Below is a small trained network, with its code and all its weights. Each question gives an input and a target symbol and asks what happens when units are switched off, that is, made to give their printed mean instead of their output.

import numpy as np


def w(rows, s, z=0):
    codes = np.array(rows[::2]) - 128.0
    scale = np.full(codes.shape[1], s)
    scale[-1] = z or s
    return codes * scale


def f(y):
    return y / 2 * (1 + np.tanh(0.7978845608 * (y + 0.044715 * y**3)))


def softmax(a):
    e = np.exp(a - a.max(-1, keepdims=True))
    return e / e.sum(-1, keepdims=True)


def log_softmax(a):
    a = a - a.max(-1, keepdims=True)
    return a - np.log(np.exp(a).sum(-1, keepdims=True))


def net(x, mask):
    ids = ['βδζηλμστφω'.index(c) for c in x.split()]
    T = len(ids)
    res = E[ids] + P[:T]
    r = res
    for j in range(2):
        rows = slice(3 * j, 3 * j + 3)
        q, k, v = (r @ M[0][rows].T for M in (Q, K, V))
        z = softmax(np.where(np.tri(T) > 0, q @ k.T / 3**0.5, -1e9)) @ v
        o = O[0][rows]
        res = res + np.where(mask[j], z, o[:, -1]) @ o[:, :-1]
    y = f(res @ A[0][:, :-1].T + A[0][:, -1])
    res = res + np.where(mask[2:14], y, B[0][:, -1]) @ B[0][:, :-1]
    return log_softmax(res[-1] @ U[:, :-1].T + U[:, -1])


Q, K, V, O, A, B = {}, {}, {}, {}, {}, {}
E = w([
[191,162,115,124,26],'β',
[68,76,163,55,60],'δ',
[114,144,118,117,127],'ζ',
[189,63,172,201,34],'η',
[99,112,71,131,78],'λ',
[106,79,111,148,111],'μ',
[118,174,140,90,140],'σ',
[82,104,21,140,220],'τ',
[128,126,159,127,159],'φ',
[167,225,11,140,128],'ω',
],0.011)
P = w([
[141,53,56,110,176],'0',
[94,230,241,209,125],'1',
[3,141,182,238,182],'2',
[106,151,167,198,160],'3',
[231,80,181,110,156],'4',
[179,66,134,87,162],'5',
],0.0061)
Q[0] = w([
[96,97,104,141,150],'h1',
[181,47,132,129,125],'h1',
[98,141,174,213,94],'h1',
[218,107,206,111,24],'h2',
[105,58,77,3,198],'h2',
[245,157,73,152,147],'h2',
],0.024)
K[0] = w([
[106,103,114,150,140],'h1',
[108,144,149,191,103],'h1',
[199,71,114,133,134],'h1',
[147,174,214,110,29],'h2',
[1,128,140,169,158],'h2',
[161,220,112,183,153],'h2',
],0.029)
V[0] = w([
[119,72,97,158,131],'h1',
[142,83,109,118,159],'h1',
[218,168,156,151,81],'h1',
[201,97,182,200,252],'h2',
[121,21,128,230,53],'h2',
[145,179,19,187,121],'h2',
],0.015)
O[0] = w([
[165,98,89,88,159,225],'h1',
[116,109,133,80,144,172],'h1',
[115,86,120,225,162,3],'h1',
[35,40,123,22,144,61],'h2',
[255,69,113,111,211,226],'h2',
[163,33,90,183,49,224],'h2',
],0.012,0.0038)
A[0] = w([
[114,100,130,206,113,120],'n1',
[105,103,181,132,110,133],'n2',
[203,112,172,186,102,121],'n3',
[128,179,159,180,89,56],'n4',
[135,110,126,115,241,75],'n5',
[161,89,255,104,66,255],'n6',
[55,86,66,118,231,160],'n7',
[119,6,233,115,74,14],'n8',
[100,106,150,197,206,107],'n9',
[96,183,16,114,131,173],'n10',
[67,191,180,159,102,223],'n11',
[160,66,145,210,120,89],'n12',
],0.0092,0.003)
B[0] = w([
[110,149,86,105,156,182],'n1',
[104,116,150,120,109,134],'n2',
[142,87,172,98,111,254],'n3',
[203,124,138,98,173,169],'n4',
[132,156,63,135,81,212],'n5',
[104,73,72,109,135,180],'n6',
[118,89,152,180,206,209],'n7',
[128,247,206,76,85,191],'n8',
[117,182,138,139,141,147],'n9',
[76,158,121,176,130,161],'n10',
[114,130,95,184,86,173],'n11',
[87,167,193,177,143,239],'n12',
],0.016,0.009)
U = w([
[138,181,181,138,171,47],'β',
[173,254,101,96,154,109],'δ',
[122,130,102,115,121,206],'ζ',
[142,136,88,164,189,2],'η',
[192,65,182,123,80,167],'λ',
[165,112,58,103,145,119],'μ',
[102,154,78,172,86,236],'σ',
[134,159,161,40,103,56],'τ',
[59,125,138,88,204,228],'φ',
[123,177,180,113,85,49],'ω',
],0.0059,0.0032)

Each question gives the input, a string of symbols that net reads in full, and the target symbol t.
The units are the heads (3 rows each of Q, K, V and O) and the neurons (one row each of A and B). Each row of codes is followed by its name. A weight is (code - 128) times the scale printed after its matrix; where a second scale follows, it is the last column's (O, A, B and U).
mask holds one flag per unit, heads first, then neurons. A switched-off unit (its flag False) gives its mean, the last column of its rows in O or B, instead of its output. The means were averaged over made-up inputs and are rounded, as every weight is.
A unit's drop is (log p(t) with every unit on - log p(t) with that unit switched off) / (log p(t) with every unit on - log p(t) with every unit switched off).
The circuit of an input: a set's keep is (log p(t) with only the set's units on - log p(t) with every unit switched off) / (log p(t) with every unit on - log p(t) with every unit switched off). Starting from the 12 units with the biggest drops (on a tie, the unit counted first), units are removed one at a time, each time the one whose removal leaves the highest keep (on an exact tie, the one counted first), for as long as the keep stays at least 0.8.
circuit, biggest first: the units of the circuit, biggest drop first
unit that matters most: the unit with the biggest drop
k most important neurons: the k neurons with the biggest drops, biggest first
heads that matter: for each layer, one digit per head in row order, 1 if its drop is at least 0.15 and else 0, layers parted by /
drop when u is switched off: that unit's drop, to one decimal
input μ μ φ, target μ: unit that matters most : h1
input λ λ μ λ λ φ, target μ: circuit, biggest first : [h2, n5, n12]
input ω σ σ λ, target ω: heads that matter : 01
input σ η τ, target φ: heads that matter : 01
input τ μ λ φ λ, target μ: circuit, biggest first : [h2, n12, n8]
input σ τ τ φ β λ, target τ: heads that matter : 11
input φ τ φ λ, target φ: circuit, biggest first : [h2, n7]
input β β λ φ, target β: circuit, biggest first : [h1, n12, h2]
input σ β λ, target σ: circuit, biggest first : [h2, n11]
input μ μ μ ζ, target μ: circuit, biggest first : [h2, h1, n12, n8]
input τ η τ φ, target τ: circuit, biggest first : [h2, n8, h1]
input φ λ δ β λ, target λ: 2 most important neurons : [n3, n8]
input δ δ σ σ λ φ, target σ: 4 most important neurons : [n11, n3, n8, n7]
input λ τ τ σ λ μ, target τ: unit that matters most : n8
input φ β σ λ φ τ, target φ: 2 most important neurons : [n7, n5]
input λ λ σ β τ μ, target σ: 2 most important neurons : [n3, n11]
input ω φ η, target β: 3 most important neurons : [n12, n8, n9]
input λ η δ η λ, target η: 2 most important neurons : [n7, n5]
input ζ η λ φ δ ζ, target λ: drop when n1 is switched off : 0.1
input λ σ τ ζ φ λ, target τ: drop when n8 is switched off : 1.0
input τ ζ φ σ, target τ: drop when n8 is switched off : 0.4
input ω δ σ φ σ, target δ: drop when h1 is switched off : -0.1
input φ σ φ σ, target φ: unit that matters most : h2
input β λ λ, target β: 2 most important neurons : [n12, n9]
